Known rows, with every step that occurs
E, N, K, M, C, F, X, A, S: [  28   91  -66  -90  455  197  205 -152 -132   -1 -120  185  137   78
  210 -108 -205  376 -199  163   54 -141  369  116   26   46  -63 -182
  -71   -1  149 -165  274  -12   -4  -30 -147    4   32   88 -311   51
   38 -119  -35  -67 -122  -53   15  -93  180  243 -128  -63 -213   85
 -253]
M, E, N, K, Q, F, C, X, A: [-188  213  -68 -299  596   52  -56 -127  -18  -31 -131  129   92  -88
  431 -276  197  135   -9   29   -9  276  383  -45  100   75  222 -163
  -63  153   72 -193  244   68   55  286 -141 -112   44   29  307   55
 -395   11  -52   -3  -60 -160  225  -98  196  271  158  -74  -35   -7
  -85]
H, E, M, C, X, A, S: [ 151   64   62  130  243  161  142   48 -130  117  -67   21  -10 -174
    9  -44 -251  176 -198   22  -73 -175   13   47   89  129  -65   74
  -19   48  -72   38  134   88  -89   13  -12  -60   19 -146 -214  135
 -170  -95   28  -86 -102 -202 -174   30   44  208 -113  -91 -182    2
  -97]
S, C, K, E, H, Y: [ 124   54  -39  -72 -186 -136  -53  -68  113 -196  374  -84  112  257
  -70  130   66  -49  125   31  187 -217 -255  -38  -42   33  -21  -43
   98 -160  386  138 -209 -143   33  -74  -18  222   26   97  456 -237
  270  313   17  317   98  206  155 -134  -56 -336  135  104   -2   79
  259]
N, E, M, K, Q, F, C, X: [-231  194   -3 -226  756   25  119 -324  -88   35   16  164  124  -64
  374 -262  154  -23   25  121 -108  262  455  -84  127   52  110 -214
  -31   -5  103 -179  373   26   61  319 -167  -57  -34  -46  312   18
 -355   32  -59  -89  -81  -37  226   -4  153  200  103  -67  -41    3
 -119]
Q, E, M, K, N, Y, H, T: [ 261 -143   64  154 -451 -395  127 -271  -86 -224  304 -222  119  293
  110  165  238 -277  -19  223  326 -237 -106  276  -74 -115  185  -49
  267 -255  325 -124 -168 -252   94 -383  123  340 -248  265  364 -252
  287  -60    5  193   72  298  162  -79   14 -207   31  218  -97  -49
   68]
F, C, X, A, S, H, E, Y, N, K: [ -79  140  -19  343  -34 -176  157  218  -10  138 -327 -227   43 -490
  266  190   31   75 -246 -163  102  177 -220    0   23   98  155  237
  -10   -6  -18 -159 -170   60   61 -175  -57 -107  -16  -62  -27    3
  -21  -85  -68  220    8 -203  206   97  -81  172   76   25 -207  -75
  182]
F, C, X, A, S, H: [-266  -67  103  132 -205  145 -131  197  108   86 -146  264  -27 -112
 -211  -85  -57  -16  115 -166 -127  187 -127   18  -28  -12 -200  180
 -113  109 -226   89 -138   45   28  137  -35 -328  169 -167 -465  178
  -31   94  -38 -200  -55  -75 -238 -191  -59   11  -24 -109  180   75
  102]
F, X, A, S, T, H, E, M: [  35 -162 -252  184 -364   -5  -23  257  -84   22 -248   -4 -170 -130
 -180  231 -202  122  -30 -145 -144 -256  -90  212  -62  108   -5  252
  -33   96 -161   83  -93  130   22 -269  247   60  -66   22 -413  110
  231 -247   43  -32   96 -162 -311  249   60  231 -206   29   29    7
  -35]
S, T, H, Y, E, N, M, K, Q, X: [  13   73 -194  251   41 -384   18  -88  -71   88  -27 -372 -291 -347
  289  384  148 -146 -142   41 -142  132   43 -171    4   53  249 -107
  187   95  -16 -201  124   97   66 -277  233  147 -113   65  530 -190
   19 -245   10  222  168  -79  326  448   75  208  -17  170 -162 -201
  -66]
Q, X, A, S: [  38 -128    5 -133 -254  235 -281  221  104   -5 -105   91 -187   39
 -314 -102  -75  106   85 -176  -39    8  -76  -52 -140   62  -98  -32
  -72  123 -207  167 -128  188 -106  197  152 -214  150 -130 -227  171
 -218   32   73 -184   -3 -129 -370 -176  -48    6  -93 -122  214  -88
 -123]
Y, E, M, C, K, Q, F, X: [-186  181  -35 -296  905   38  155 -310    6   62  232  155  119    1
  259 -230   44  -98  -16  196 -167  149  327  -82   99   62   57 -119
  -76 -103   28 -127  497  -33   28  313 -232   35  -67  -48  309   86
  -83   87  -24  -80 -133 -154  176   72   81  -17  142 -160  -67   42
 -111]
Q, F, C, K: [-335  -19   52 -294  257   79   12 -131  223  -55  196  318  172  211
   -5 -213  -55  -56  247  -31  -86  220   85  -82  -65    7 -112   47
 -148 -132  168  151   65  -37  -21  430 -108   42  -64 -109   68  131
  -85  269  -92  -82  -51   48  -94 -193  -98 -274   34 -197  295   94
   60]
M, K, N, E, H, S, T: [ 174 -207    5  -90 -630 -283 -107  -77 -219  -93  161  -95  -34  256
   18  270  137   22   66   17   95 -249 -129  180   13  -62  211  -14
  148 -162   54   30 -309 -163  -87 -421  240   59 -177  177  280 -405
  316 -207   81   96   49  377   90  -30   64  -80  -11  244  -36  -66
    5]
N, K, E, M, C, F, X, A: [ -57  128 -217 -247  609  172   85 -239  -84   16  -24  193  168   87
  261 -204  -76  236 -167  264   35 -168  373   59   76   72  100 -271
  -49  -29  158  -47  382  -31  -33  -33 -157   50   43  114  -63  188
   -4  -62    0   36 -151  -54   29  -74  201  236    8  -60 -128   79
 -225]
E, M, C, F, X: [-128   15 -134 -234  446  213  207 -192   20   58  127  252  234  102
   16 -263 -154   98  -95  243  -24  -83  245  -95   71  -27 -167  -60
 -136 -131   41  174  255  -90 -115  216 -241   23  -11  -75 -280  294
 -132  130  -42 -134 -176   66  -98  -97   -7  -91  125  -51   28   85
 -250]
K, Q, X, A, S, H, Y, N, E: [ 134  150  -32  186 -191 -141 -206  264   56  114 -234 -371 -277 -394
   -5   80  184  -12 -170 -132   10  356 -173  -56  -18  -36  105   96
   15  203 -358 -213    3   87   48  -17   81 -201   97  -78  257  -35
 -132  -68   55   28  104 -263  243  267   10  187   23  -24 -102 -286
   88]
F, C, X, A, S, H, Y, E, M, K: [ -67  172    3  484  141 -108  146   69   19   71 -168  -24 -141 -419
  124  120  -48   23 -199  -87   17  192 -125  106   58   78   28  184
   20   36  -46 -206   -5    8   73 -154  -93 -159   37  -21 -122  -38
   39  -33  -51   32   -8 -172  166   50   30  302  -38  -65 -214    1
  138]
K, M, C, X, A, S, H, Y, E: [  87  101  134  350   56  -26   86  175   75  161  -28 -148 -153 -291
   30  195  -79   78 -252   50  -35   70 -136   74   64   10 -112   55
   14   61 -162  -99   45  -13   65  -74  -55  -62   36  -98 -214   -2
   72 -107  -60  -58  -47 -166  112  111   -8  106  -57 -146 -188  -78
   89]
E, N, Y, S, A: [ 300 -213  -33   96 -572  -17   33    4   53 -125  139 -116   37  162
 -272  -85   68   85  -27 -165  326 -131 -352   73  -49 -106  -30  122
   -1 -120 -101  244 -446 -222 -289  -60   10  -20 -194  155   64 -388
  102  105   98   98  -34  329  -21  -48 -130 -332  139   94  -26   28
  -60]
N, K, E, M, C, X: [ -19   75   19 -115  495   68   95 -395 -190  128  252   49  162   12
  256  -65  -69 -142  -31  228 -127 -242  199   -3   50   34   99 -317
   87 -124  182  -11  341  -31  -46  -82  -16  101   -7    3  247   89
  -37  -42   68   90  -67   26   75   13  106  116  -57   -9 -138   19
 -177]
A, S, H, Y, E, M, K: [ 199   54  -84  278 -152 -211  152    3  -52   59  -46 -284 -158 -325
   45  239 -106 -132 -127  -56   15  -94 -182  207   33  -23   41  132
   49 -122  -51 -155  -35   17   -8 -190  144   94 -122   -4  134  -63
  139 -115   43  135  180  -68  239  308   -7  130 -220   -5 -197 -182
   20]
E, Y, N, K, Q, F, X, C: [-154  145  -90 -438  456   -5  102  -55  196  -22 -162 -177  184  -65
  258 -212  320  -41   27   74   96  315  210 -254  -47   27  282 -164
 -124 -102   22 -105   76  139   46  348 -252   24  -74    3  306  162
 -342  133 -114   86  -42  -32  251  -31 -113  -73  283  -32   63  -50
  -95]
N, M, E, H, Y, S, C: [ 352  -72 -117  114 -365 -195  127  100   49 -203  159 -232  -65   88
 -192  -22   53  -51 -132  137  362 -232 -262   42  128   18  -78  102
  119 -242  202  225 -352  -79 -287 -112   11  111  -34  125  239 -274
  -36  185  -22  236   99  275   76  -68  -10 -113  164  303 -126  -45
   21]
X, A, S, H, Y, N: [ 226  -19  -74  291 -579  -99  -61  288  121   73 -172 -281 -168 -266
 -197  167  -77   40 -119 -145   61   51 -390  127  -38  -69    7  269
  -59   16 -226   25 -226   31  -95 -100   83  -82   31  -84  -96  111
   38   12   31   57   67 -119   17  170 -131  -20 -170  -31   -3 -183
  106]
F, X, C, Q, E: [-342  -13  138 -386  242  199  -30 -155  171  -26  270  315  225  286
  -99 -289  157 -368  369   17  -90  178  -57 -155 -229  -52   -3  -26
  -79  -28  149   50   52  -34  153   86 -131  -11   53  -71  -97  333
   70  361    6  -33  -42   59 -114 -239 -185 -367  297 -149  273  287
  117]
H, E, Y, N: [ 206   -5 -182  -71 -227 -179  192  134   62   26   78 -437  161 -171
  154  202   22   38 -172  -46  232 -175 -303  -56  -57   19  181  134
  -24 -209  134  152 -226   -7 -157  -78   42  203 -208  -32  336   97
  -91   94   21  315   -2  -11  124  173 -203 -281  108   38  -83 -130
   10]
F, X, C, Q, K, N, Y: [-291   19  108 -211  303  120  -48 -171  232 -160  360  167  290  240
   -1 -231  200 -296  335  -36  122   97   89 -153 -381  -86  144 -259
    2  -29  262    4   26 -144  270  120 -253  162  -16  206  125   36
  109  328  -48   98   28  108   50 -221  -80 -465  372  -67  135  334
  117]
K, M, C, Q, X, A, S, T: [ -97 -105  377   69   47  206 -192   69  -90  121  -22  282 -220   82
 -126   45 -193  -51   -1   15 -246  133  193  -87    7   12 -200 -266
  -36  196 -218 -101  227   17   24  104   43 -186  241  -92 -380  -53
  -34 -211   19 -384  -76  -34 -277 -149   39  157 -189 -109  102    7
  -48]
C, F, X, A, S, T: [-113 -138   31 -209 -324  237 -188  263  -17   50 -342  265  -74  138
 -285  -38 -112  239   71 -170  -69   83   54   26   25   14 -129   87
 -211  164 -289  128 -101    0  -46  113    5 -246  202  -95 -673   98
   14 -132   23 -293  -70  -12 -375 -168  -42   65  -42  -27  268   67
  -40]
Q, X, A, S, C: [  43  -45   -9 -195 -163  283 -262  311   91  -79 -169  107 -197   29
 -280 -106 -119   90  119 -191   14  -97  -61 -114  -12  171 -218  -65
  -63  119  -94  180 -146  243 -178  281  102 -196  241  -78 -233  147
 -260  134   42  -92   54 -132 -449 -209  -99   45  -66  -77  211   18
  -73]
X, A, S, T: [  87 -217   95 -108 -609  131 -256  250  -75   38 -212   25 -186  120
 -296  147 -174   65  132 -214 -110 -134 -161  136   14    3  -98   55
 -118   94 -260  126 -199   85 -152   41  249 -169  109  -70 -336   16
   38 -150  110 -192   42  -10 -453  -93  -59   38 -324  -36  249  -24
    3]
K, N, H, S, C: [ 202 -168    8 -154 -524  -26  -96   89   61 -206  228  -65   92  284
 -208  -74   83  -75  179    2  213 -303 -171  -19   35  -35  -61   65
   98 -160  167  328 -401  -45 -242  -44   78  122  -85  148   93 -138
   83  244   40  149   58  330 -157 -169 -146 -348   92  156  103   81
  -33]
C, X, A, S, T, H, E, M, K: [  53  -64  -75  360 -237  -57  -39  142 -195   76 -262   -7 -269 -214
  -21  369 -204  125  -28 -151 -252 -167   -9  147   11  122   67  104
   42  183 -122   -9  -21  165   81 -287  270   58   -4  -44 -220  -38
   71 -394   44  -76  136 -155 -156  281  128  358 -291   58  -39  -74
   -2]
N, K, M, C, F, X, A, S, H: [-143   47  -26   -1  312  183   66    4  -13  100 -200  240   -6  -32
   74  -59 -177  214 -132  154 -119   19  317  131   55   -7 -170 -133
 -139   44  -90 -113  258   28   80   80  -90  -56   75   -8 -496  137
   73 -171  -80 -195   -7  -90   -9  -28  170  228 -157 -107  -43   -5
 -166]
A, S, T, H, E: [  13 -198  -45  -13 -611 -107  -66  248  -73  108 -133 -138 -114  -36
 -209  371 -192  -59  111 -245 -232 -170 -216   77  -33    0  -77  291
  -24   37 -172  153 -234   96   11 -127  421  114 -180 -126 -168   36
  203 -238   59   12  236  -24 -196  318  -84  -26 -269   39  164 -132
   96]
Y, S, T, H, E: [ -33 -251 -111   77 -654 -186  -45  336   86  103   11 -120 -123   21
 -269  277  -68  -76   31 -138 -143  -29 -304  -36   25  -49  -26  346
  -12  -62 -189  327 -291   13 -114 -165  356  151 -183  -58  -44  -38
  177 -161    3  -59  128  147 -202  277 -140 -162  -61  116  195  -87
   45]
K, N, Y, E, M, C: [ 247   20 -166  -84  173 -130  210 -224  -47  -19  248 -330  227  -72
  314  103  -21  -56 -155  163  293 -421    4  128   38  -62   54 -159
  113 -227  287    3   49 -122 -145  -74  -49  245 -229  184  327  -13
   80   16   30  287  -41   50  109  127    9 -208  -29  -18 -246  -21
 -108]
F, C, X, A, S, H, Y, N, M, E: [  -1  111   60  492  -78 -162  125   71  -17   34 -176  -98 -103 -418
   66   43  -34  -89 -167  -43   98  204 -188  168  -24   14    2  243
   22   46  -70 -147  -42  -59  -40 -211 -146 -210   72  -24 -128   13
  -55   18  -46  142   16 -181  210  102   63  278    9   38 -193  -53
  171]
Q, C, X, A, S, H: [-168  -82  212   75 -144  143 -233  260  156   82 -207  104  -82 -107
 -251 -132   13  -47  198 -136 -141  231  -99  -15 -125  -34 -174   57
  -81   49 -365   60  -94  141  108  232  -24 -191  163 -209 -439  195
 -146  -17  -81 -212    9  -97 -194 -125 -104   27  -59 -180  246  -24
    1]
T, S, H, E, M, C, X, A: [ -36   -9  -75  143   99   65   30  115  -20  109  -43  -52  -85 -266
   68  -80 -109  128 -101   26 -153 -179  -67   32   42   69  -84  227
   13   77 -214  154    9   73  -99  -88   45   46 -125 -119 -158  164
  -13 -139  -48  -30 -152 -107  -66  184   -9  207  -13  -79  -50    8
  -86]
N, Y, E, M, C, F: [ 134   91 -102 -149  341  -37  270  -84   11   33   22 -299  235  -76
  261  -21  -24   92 -246  185  271 -137  110  -64  205  -84 -112  -39
  -32 -182  116   68   65  -92 -179  200 -191  188 -188    0  102   57
 -178   26  -43  120  -66   56  108   94  -80 -162   59  -44 -130  -84
  -84]
Y, N, K, E, M, C, Q: [  86  143   26  -61  523  -77  197 -446 -264  134  282  -84  216  -58
  402  -28  -86 -307 -113  234  -71 -170  182    7   70  -31  222 -287
  100 -186  247 -217  418 -102 -121 -204  -41  165  -75   56  469   98
   51  -27  111  239  -34   24  273  183   60  101 -144   17 -253  -19
  -88]
F, C, X, A, S, T, H, Y: [-201  -91   86  340 -485   10 -126  228  111   99 -170  143 -200  -49
 -310  232 -102   90   23 -251 -191  239 -257  -86  -18    1 -124  302
  -24  226 -173  136 -262  -11  112  -69   92 -206   87 -127 -443  -29
  113  -55  -44 -137   -3  -38 -199  -56  -78   70  -40   17  197   13
  260]
F, C, Q, E, N: [-226  -18   77 -177   94  -11  104 -326  -12  -11  339  235  356  220
  116 -169   46 -280  216   14   23   64 -104  -46  -94 -113  -22   60
   32 -115  348  -56   67 -174   48  -91  -66   24  -11  -27  169  166
  166  330   27  130 -124  127   46 -156 -163 -351  116  -68   69  221
  151]
N, K, Q, E, M, C, X, A, S: [  36  131  189  -11  459  157    2 -408 -288  151    1  107   21   78
  113 -127  -42  -57   14  108 -221  -13  166   59  116    5   35 -192
   75   97   33 -234  422   90   51  -52   11 -152  147  -96  160   51
  -99  -86  119 -107  -91 -190    6  -58  160  246 -233  -50 -148  -17
  -57]
F, X, A, S, H, Y: [  26  -70 -125  169 -429   94 -137  279  193   50  -97   72 -225 -142
 -350    2  -48   91  -53 -146  -39   54 -277  103 -100  -11  -38  211
 -112  119 -249  113 -204    5   82  -15   53 -183  129  -54 -404  121
  121   58   11  -91   28 -129 -105  -31  -31  -25   67  -53  107  -43
   37]
M, K, N, E, Y, H, T, S, C, X: [ 134  -55  126 -111 -403 -258   14   47 -141 -244  132 -175  -94  194
  134  129  321  -59  -14  -49  239 -225 -116  -47   41  114  150   20
  302  -16  143    6 -488 -186   12 -307  138  119 -171  179  261 -475
  216 -151  -43  271  -26  303  204 -123  -32   52  380  328  -52   41
  142]
E, M, K, N, Y, H: [ 299  -73 -199  128 -177 -214  101 -218   17 -142  212 -249   69   19
  160  152  116  -54  -63  163  343 -308  -26  233  -79 -130  138 -201
  139 -214  310  -20 -135 -157    6 -153   24  275 -117  265  337 -227
  122  -14   26  191   63  248  174    4   84 -178  -25  130 -131  -69
 -101]
M, C, Q, E, H: [  -3  -72  112 -202  -17  -13   -8 -318  -59   60  414  126  244  336
  -42  -47   83 -210   87  207  -58  -95 -152  -80   12 -140  -65  -45
   61 -164  192   30  -11 -150   76  -26   -6   22  -32 -139  169  111
  156  188   56   25 -100  195   65 -203 -111 -446  139   26   62   12
  143]
X, A, S, C: [ 158  -60  -32 -223 -290  248 -145  256   16  -95 -135   48 -108  114
 -253  -32 -194  108  129 -189   37 -280 -124   53   68  117 -198    9
  -93   49   -6  187 -203  177 -233  205  132 -122  146  -34 -217  124
 -119  139   72   -8   73  -71 -430 -160  -76  -11 -216  -54  172   66
  -12]
X, A, S, T, H, E, Y, N, M: [ 300 -165 -190  358 -651 -313  107  261 -134   18 -380 -485 -168 -285
   10  492 -120  119 -184 -124  103 -266 -278  167   -9   66  118  219
   93    3  -56    6 -276  144 -120 -426  257  135 -131   16  -46  -69
  148 -345    7  285   93 -126  -59  416  -43  143 -292  163 -133 -197
   94]

Rows
[-118 -176   12  -22 -460   70 -439  253   26   80 -243   50 -344   29
 -339  166   12   -2  177 -226 -325  179    9 -127  -53  -24  -88   -6
  -30  329 -434   70  -50  218   64  108  314 -226  154 -130 -146   23
  -73 -213   73 -290  113 -125 -293   80   46  126 -217    4  300 -185
   -4] : K, Q, X, A, S, T, H
[  35  130 -303 -306  558  107  -50 -138  -59  -63 -102   90 -103  -31
  262 -232  150  212  -65  130  -36    2  423  115   63  115  261 -281
  -86   87    0 -159  332  128   34  207  -49  -27   13  109  219   85
 -256  -78   21  -83  -55 -188   80   50  276  282   49  -82  -40  -41
 -267] : N, E, M, K, Q, F, X, A
[ -67 -172  150  224 -244  103 -107   74  -87  113  -61  159 -178   88
 -183  305 -230   95   42    5 -310 -127   37   73    9  -21 -236  -50
    4  158 -180   78   43   53   62  -90  130  -69   79  -85 -460    3
  138 -279  -10 -282  -28  -23 -291   41   83  126 -310  -37  105  -17
    9] : K, M, C, X, A, S, T, H
[ -33   76   80  -67  407  156  -26 -326  -91   99  194  134  100  138
   76 -172   44  -45   38  217 -151   -9   89  -37   81  -39  -17 -174
   25   66   36  -19  388   17    4   45 -112  -92  144  -99  181  199
 -165  111   63 -141 -219 -109  -72 -110   66  -30  -28  -95  -24   58
  -59] : K, Q, E, M, C, X, A
[  14  -86 -161 -210 -258  167  -49  318  185 -185  -70  203   55  280
 -321 -266  108  370  -39   42  244  -24  -53 -165  136   81 -130  176
  -99  -53  -38  383 -374    1 -239  119 -202 -136  106  -14 -374   56
 -139  276  -86  -74 -157  231 -253 -389 -142 -174  354  124  176  127
  -48] : E, H, S, C, F, X, A
[-134  -12  212 -188  257  -14    0 -150   98 -285  390    3  292  386
   55  -96  142 -289  319  162  107  -26  134   21 -301 -105  -22 -257
   24 -199  255  -95   36  -53  165   85 -146  305 -163  138  334  -39
   39  250  -46   44  153  225  141 -199   35 -282   55  -54   45  175
  147] : X, C, Q, K, M, E, H
[-268  160   61 -308  644  154    3 -121  156  -71  -99  103   98   45
  130 -308  105  -40  153  137  -50  376  483 -340  -39  -22  -57 -299
 -105   58  -43  -44  339  183    5  446 -205   33   48  -81  172  173
 -507  119  -95 -224   33   50   58  -83   34   90   31  -99  113   -5
 -226] : E, M, K, Q, X, C, F
[-358    7   84 -100   96   90 -228   92    2   39 -384  301 -162  134
 -137   46   30  175  175 -147 -320  413  303 -102  -46  -31  -43  -24
 -135  233 -340 -142  140   96  304  170   18 -205  102  -58 -373  -18
  -21 -266  -81 -322   69  -75    9  -14  154  277 -105  -24  263  -48
   -2] : M, K, Q, C, F, X, A, S, T, H
[ 148   14  103  -99 -198 -155  -34 -225 -168 -207  235  -83   81  323
   34  -12  247 -140  188   73  101 -122 -124  -16  121  -74   55   60
  154 -120  239  -47 -132  -51  -28 -201   58   53  -55  175  575 -316
   93  223   97  141   49  265  206 -101  -48 -202  100  219  -55   48
   74] : M, K, Q, E, N, H, S, C
[-250  116  174 -176  377  210 -113  -57   18   51 -215  395  -64   33
   -4 -239   49  186   89 -133 -205  427  323 -101   73   78   35  -86
 -139  220 -140 -123  171  115  114  426 -109 -394  174 -166 -111   37
 -377   -4  -58 -334 -128 -146    6 -241  121  218  -11 -126  134  -16
   -9] : M, K, Q, F, C, X, A, S
[ 239  -43   72  114 -399  -83  -52  111  168 -110  286  -43   27  156
 -230 -104  136 -183   14   -2  251    8 -218 -182   75 -102   -4   22
  135  -39  228  205 -346 -193  -78  -39  -19  139   85  134  128 -283
  147  255    8  129   51  336   74 -116 -153 -405  293  214   -9  100
  121] : K, N, H, Y, S, C, Q
[ 152 -247 -175  331 -608 -280   89  246   52   10  -23 -345  -79  -85
 -165  288  -28  -61  -99  -51  115 -170 -254   61   64 -111  -28  282
   72 -120  -60  275 -295  -42 -113 -225  222  302 -222  101   47 -211
  147 -187  -22   41  129  191 -102  343  -91 -140  -57  192   22 -121
   14] : N, Y, S, T, H, E, M
[ 230   86  -70  322 -237 -357   91 -157 -315   81 -117 -415 -219 -211
  145  470  -36 -126 -111  -80 -149  -13  -54  141   78  -86  183   88
  131   41  -67 -312  103  -20   53 -383  246  102 -162   79  455 -296
  184 -320  126  150  235  -50  371  551  152  328 -345  201 -236 -268
  101] : A, S, T, H, Y, N, E, M, K, Q
[ 114  100 -141  -21  378   93  314    5 -146   34 -243   68  117 -161
  164 -155 -220  381 -310  122  115 -147  207   69   79  145  -33  102
  -55   30   49  -75  179   16  -81  -83 -131  -37  -18  -31 -357  133
  -48 -118  -58   71 -155 -175  -14   79  102  239   31   -8 -295   79
 -186] : H, E, N, M, C, F, X, A, S
[-136  136  233  258  129   42 -239   39  157  118   64  145 -329 -125
 -185    9  -42  -37  -34  -53 -281  445  -64 -182   -7  -49 -128    6
  -32  277 -309 -113  227    4  219  219  -22 -238  232 -153  127 -141
  -31    9   -4 -255   35 -225  152   -8  104   56    8 -113   19 -162
  143] : M, C, K, Q, X, A, S, H, Y
[ 112   24    6  -46  -88  139  -49  -32  -78 -154    8  141   69  128
  -57 -116   81  -24  109 -137  254 -185 -144   71  -23   16  -41   -8
   60  124  283 -102 -131  -90  126 -142 -129 -100  269  151 -132  -67
  180  216   66  161  -61  -57  -67 -187  -76 -181  244   45  -33  240
  184] : F, X, A, S, C, Q, E, N, Y
[-273  -11  130 -211  224   96 -135 -153  176 -192  354  182  324  311
  -47 -258  248 -344  393   48   32   77   85 -143 -381  -78  123 -187
   22  -77  216  -12  -39  -93  280   68 -185  174  -63  184   72   61
  212  332   -7   63   64  174    3 -267  -80 -448  337  -28  142  353
  105] : F, X, C, Q, K, N, H
[-109  100 -135 -217  620  114  301 -296  -59   42  154  142  290   90
  356 -119 -117  173 -160  304   19 -134  392  -31   16   -1  -30 -252
  -69 -159  284  -50  338  -94  -22   33 -187  198  -94   85  -60  129
    6   18  -64   31 -100   89  133  -38   94    9   51  -29 -151  108
 -313] : E, N, K, M, C, F, X
[-225   64  138 -343  322  287 -131  116  134   11 -253  256   79  172
 -192 -386   73  202  127 -102  -63  416  272 -155  -73  -25 -101  -33
 -199  120 -283  -26  143   77  108  430 -186 -263  147 -143 -367  173
 -275   74  -73 -281  -92 -105  -76 -242   27   78   56 -161  220   35
 -107] : K, Q, C, F, X, A, S
[  34    7 -104  237 -109 -202  123  145  107 -136  244 -187   95    8
  -38   73   63 -158   29 -119  181  -72 -209 -187  -21  -40   27  164
  165  -75  261  121 -198  -87   76 -132   27  368 -119  176  421 -248
  144  169  -58  282  153  126  164  249 -166 -365  275  182  -83  121
  224] : T, H, E, N, Y, S, C, Q, K
[-228   38  227   17  271  114  -82  -85 -155   64 -368  339 -107  -33
   49 -118  -33  104   78  -69 -232  347  398   14  173   71   -3 -114
 -103  188 -212 -224  280   93   62  265 -105 -319  211  -93 -219  -88
 -273 -212  -57 -401 -129  -76 -101 -136  131  422 -205  -47   84   16
  -40] : E, M, K, Q, F, C, X, A, S, T
[ 187  110   63  336   76  -65  111   89  -14  148  -52 -140 -168 -340
   21   52 -138  -98 -276   35  -33   60 -133   58  179  -40  -44  112
   36   71 -178 -193  105  -32   -7  -76  -25  -43   40  -95 -100   34
   93  -98   11   20   -8 -173  146  209  -22  145 -107  -99 -233 -105
  124] : X, A, S, H, Y, E, M, C, Q
[ 152   98   50  177  201 -296  101 -181  148 -172  308 -377  215    6
  219   36  146 -190   66  107  280  -21 -123   54 -208  -63  109  -16
  182 -309  357 -100  -51 -125  105 -105 -107  469 -269  192  468 -211
  257  155  -42  372  115  103  307   53  -60 -246   32  -67 -165   47
   82] : Q, C, K, N, H, Y, E, M
